Below is a small trained network, with its code and all its weights. Each question gives an input and a class and asks what happens when units are switched off, that is, made to give their printed mean instead of their output.

import numpy as np


def w(rows, s, z=0):
    codes = np.array(rows[::2]) - 128.0
    scale = np.full(codes.shape[1], s)
    scale[-1] = z or s
    return codes * scale


def f(y):
    return np.maximum(y, 0)


def log_softmax(a):
    a = a - a.max(-1, keepdims=True)
    return a - np.log(np.exp(a).sum(-1, keepdims=True))


def net(x, mask):
    res = np.array(x, float).reshape(1, 5) / 4 @ E
    y = f(res @ A[0][:, :-1].T + A[0][:, -1])
    res = res + np.where(mask, y, B[0][:, -1]) @ B[0][:, :-1]
    return log_softmax(res[-1] @ U[:, :-1].T + U[:, -1])


A, B = {}, {}
E = w([
[88,150,198,158,83,157,136,82,136,105,177],'x0',
[196,87,131,187,149,85,98,113,121,176,219],'x1',
[134,132,197,107,104,95,81,125,14,144,92],'x2',
[97,8,133,71,143,179,97,98,129,161,152],'x3',
[13,147,132,130,187,34,149,156,159,150,137],'x4',
],0.013)
A[0] = w([
[183,100,84,77,125,122,174,159,104,142,71,152],'n1',
[239,116,110,152,97,165,74,87,116,122,131,124],'n2',
[87,74,73,81,93,192,84,105,139,129,145,45],'n3',
[175,130,167,81,108,128,133,102,98,116,106,129],'n4',
[139,131,117,157,148,178,182,99,232,128,158,67],'n5',
[111,188,121,110,131,149,137,141,135,94,89,73],'n6',
[118,109,118,88,170,175,94,98,145,155,144,53],'n7',
[177,101,70,182,76,191,127,81,151,105,76,99],'n8',
[159,227,77,132,86,114,126,134,145,103,117,102],'n9',
[127,146,180,123,73,111,63,155,52,192,90,192],'n10',
[117,137,86,146,125,136,154,160,174,146,136,175],'n11',
[103,184,141,202,115,130,132,130,116,73,147,92],'n12',
[107,110,167,162,180,78,162,165,134,169,192,139],'n13',
[164,98,132,244,97,118,93,54,159,170,182,172],'n14',
[141,79,123,97,149,191,125,86,122,105,138,110],'n15',
[172,106,48,104,212,136,126,197,128,146,29,74],'n16',
[152,147,63,128,129,184,145,109,243,117,161,75],'n17',
[168,160,148,177,137,116,142,138,147,113,110,4],'n18',
[91,150,131,85,104,156,162,105,156,108,105,135],'n19',
[45,139,101,145,184,69,129,106,138,147,124,153],'n20',
[45,134,203,141,63,169,142,114,134,122,159,120],'n21',
[159,126,68,161,173,103,69,101,91,144,163,100],'n22',
[73,75,129,128,140,108,144,83,140,168,108,148],'n23',
[109,128,189,198,87,191,147,64,159,124,148,117],'n24',
[90,133,151,75,127,141,159,136,125,87,80,9],'n25',
[221,191,101,178,143,105,179,178,114,56,112,150],'n26',
[133,111,127,77,178,183,111,95,117,184,145,121],'n27',
[90,139,106,39,93,213,177,188,111,52,50,44],'n28',
[82,142,181,134,101,169,128,128,152,71,131,80],'n29',
],0.011,0.003)
B[0] = w([
[143,137,62,121,137,123,130,66,177,84,103,197],'n1',
[91,183,88,168,120,226,134,184,174,183,68,229],'n2',
[100,51,142,153,208,121,188,117,75,124,179,205],'n3',
[105,184,131,132,142,181,100,130,95,147,112,183],'n4',
[85,188,145,80,134,170,121,64,57,105,183,219],'n5',
[97,131,138,122,160,127,133,110,164,205,149,183],'n6',
[103,59,103,150,167,120,157,66,78,155,147,176],'n7',
[42,191,96,208,126,180,119,211,174,108,34,208],'n8',
[98,80,124,175,175,137,166,71,87,155,144,195],'n9',
[67,183,181,98,81,157,33,72,92,156,142,227],'n10',
[89,155,176,84,129,141,120,76,89,175,62,187],'n11',
[113,114,154,165,165,98,169,46,156,131,120,182],'n12',
[134,190,76,120,177,229,145,159,158,193,95,191],'n13',
[209,159,88,83,166,146,159,135,167,226,164,209],'n14',
[94,96,125,199,156,127,163,84,84,131,89,195],'n15',
[198,118,81,59,94,68,130,26,133,62,71,229],'n16',
[38,226,200,58,67,203,1,50,70,162,177,233],'n17',
[117,105,111,157,175,77,157,93,88,174,144,160],'n18',
[145,126,90,90,167,126,131,158,191,239,141,192],'n19',
[87,169,91,202,134,223,90,192,158,72,65,216],'n20',
[149,126,64,75,143,85,111,63,162,66,72,200],'n21',
[153,148,107,39,127,109,142,114,140,213,166,176],'n22',
[100,94,137,198,165,190,182,99,96,96,92,179],'n23',
[192,161,57,121,118,72,132,59,167,94,66,197],'n24',
[97,153,184,89,188,139,171,180,85,222,132,188],'n25',
[122,48,185,165,224,124,178,72,98,154,116,216],'n26',
[113,91,133,167,180,126,146,87,111,155,125,187],'n27',
[88,120,110,67,147,96,165,187,167,247,194,254],'n28',
[155,117,27,96,143,100,193,83,139,114,143,181],'n29',
],0.0079,0.017)
U = w([
[64,195,197,70,80,157,15,53,38,128,159,129],'0',
[80,165,84,195,132,202,138,173,173,115,43,182],'1',
[125,48,163,212,185,130,185,49,81,132,149,87],'2',
[187,148,81,40,135,134,164,163,172,215,197,55],'3',
[197,147,23,58,101,91,129,18,170,74,73,172],'4',
[125,125,151,124,124,179,122,94,168,128,83,178],'5',
[252,71,198,162,64,70,203,196,186,2,152,2],'6',
[192,64,181,198,18,126,170,196,185,28,185,2],'7',
],0.0093,0.0056)

Each question gives the input, the list of numbers given to net, and the class t.
The units are the neurons (one row each of A and B). Each row of codes is followed by its name. A weight is (code - 128) times the scale printed after its matrix; where a second scale follows, it is the last column's (A, B and U).
mask holds one flag per neuron, in row order. A switched-off neuron (its flag False) gives its mean, the last column of its row in B, instead of its output. The means were averaged over made-up inputs and are rounded, as every weight is.
A unit's drop is (log p(t) with every unit on - log p(t) with that unit switched off) / (log p(t) with every unit on - log p(t) with every unit switched off).
The circuit of an input: a set's keep is (log p(t) with only the set's units on - log p(t) with every unit switched off) / (log p(t) with every unit on - log p(t) with every unit switched off). Starting from the 12 units with the biggest drops (on a tie, the unit counted first), units are removed one at a time, each time the one whose removal leaves the highest keep (on an exact tie, the one counted first), for as long as the keep stays at least 0.8.
circuit, biggest first: the units of the circuit, biggest drop first
k most important neurons: the k neurons with the biggest drops, biggest first
drop of u: that unit's drop, to one decimal
input [-7,3,-5,2,-7], class 1: 4 most important neurons -> (n8, n2, n21, n24)
input [2,-7,1,6,-6], class 3: circuit, biggest first -> (n28)
input [6,0,5,-2,-3], class 4: circuit, biggest first -> (n17, n24)
input [1,8,6,8,8], class 1: 3 most important neurons -> (n13, n20, n23)
input [5,8,-6,-1,3], class 3: 3 most important neurons -> (n14, n13, n10)
input [8,8,-5,4,-1], class 3: 4 most important neurons -> (n14, n16, n13, n1)
input [-1,8,4,6,8], class 1: 4 most important neurons -> (n20, n23, n13, n28)
input [3,7,-6,6,-7], class 1: 3 most important neurons -> (n2, n8, n15)
input [5,4,2,2,-4], class 4: 3 most important neurons -> (n24, n28, n20)
input [0,-5,1,5,-2], class 2: 3 most important neurons -> (n3, n15, n14)
input [-6,2,4,6,-4], class 2: 3 most important neurons -> (n17, n3, n27)
input [-8,-4,-2,8,7], class 2: 2 most important neurons -> (n23, n3)
input [-4,-4,5,3,-7], class 1: 2 most important neurons -> (n17, n2)
input [0,-2,-1,-5,-4], class 2: circuit, biggest first -> (n26)
input [0,-8,7,0,-6], class 3: 2 most important neurons -> (n28, n17)
input [0,-4,2,-6,-3], class 2: drop of n7 -> 0.0
input [4,-2,-8,-5,-5], class 0: drop of n17 -> 1.7
input [7,1,-8,-5,-8], class 0: drop of n17 -> 5.3
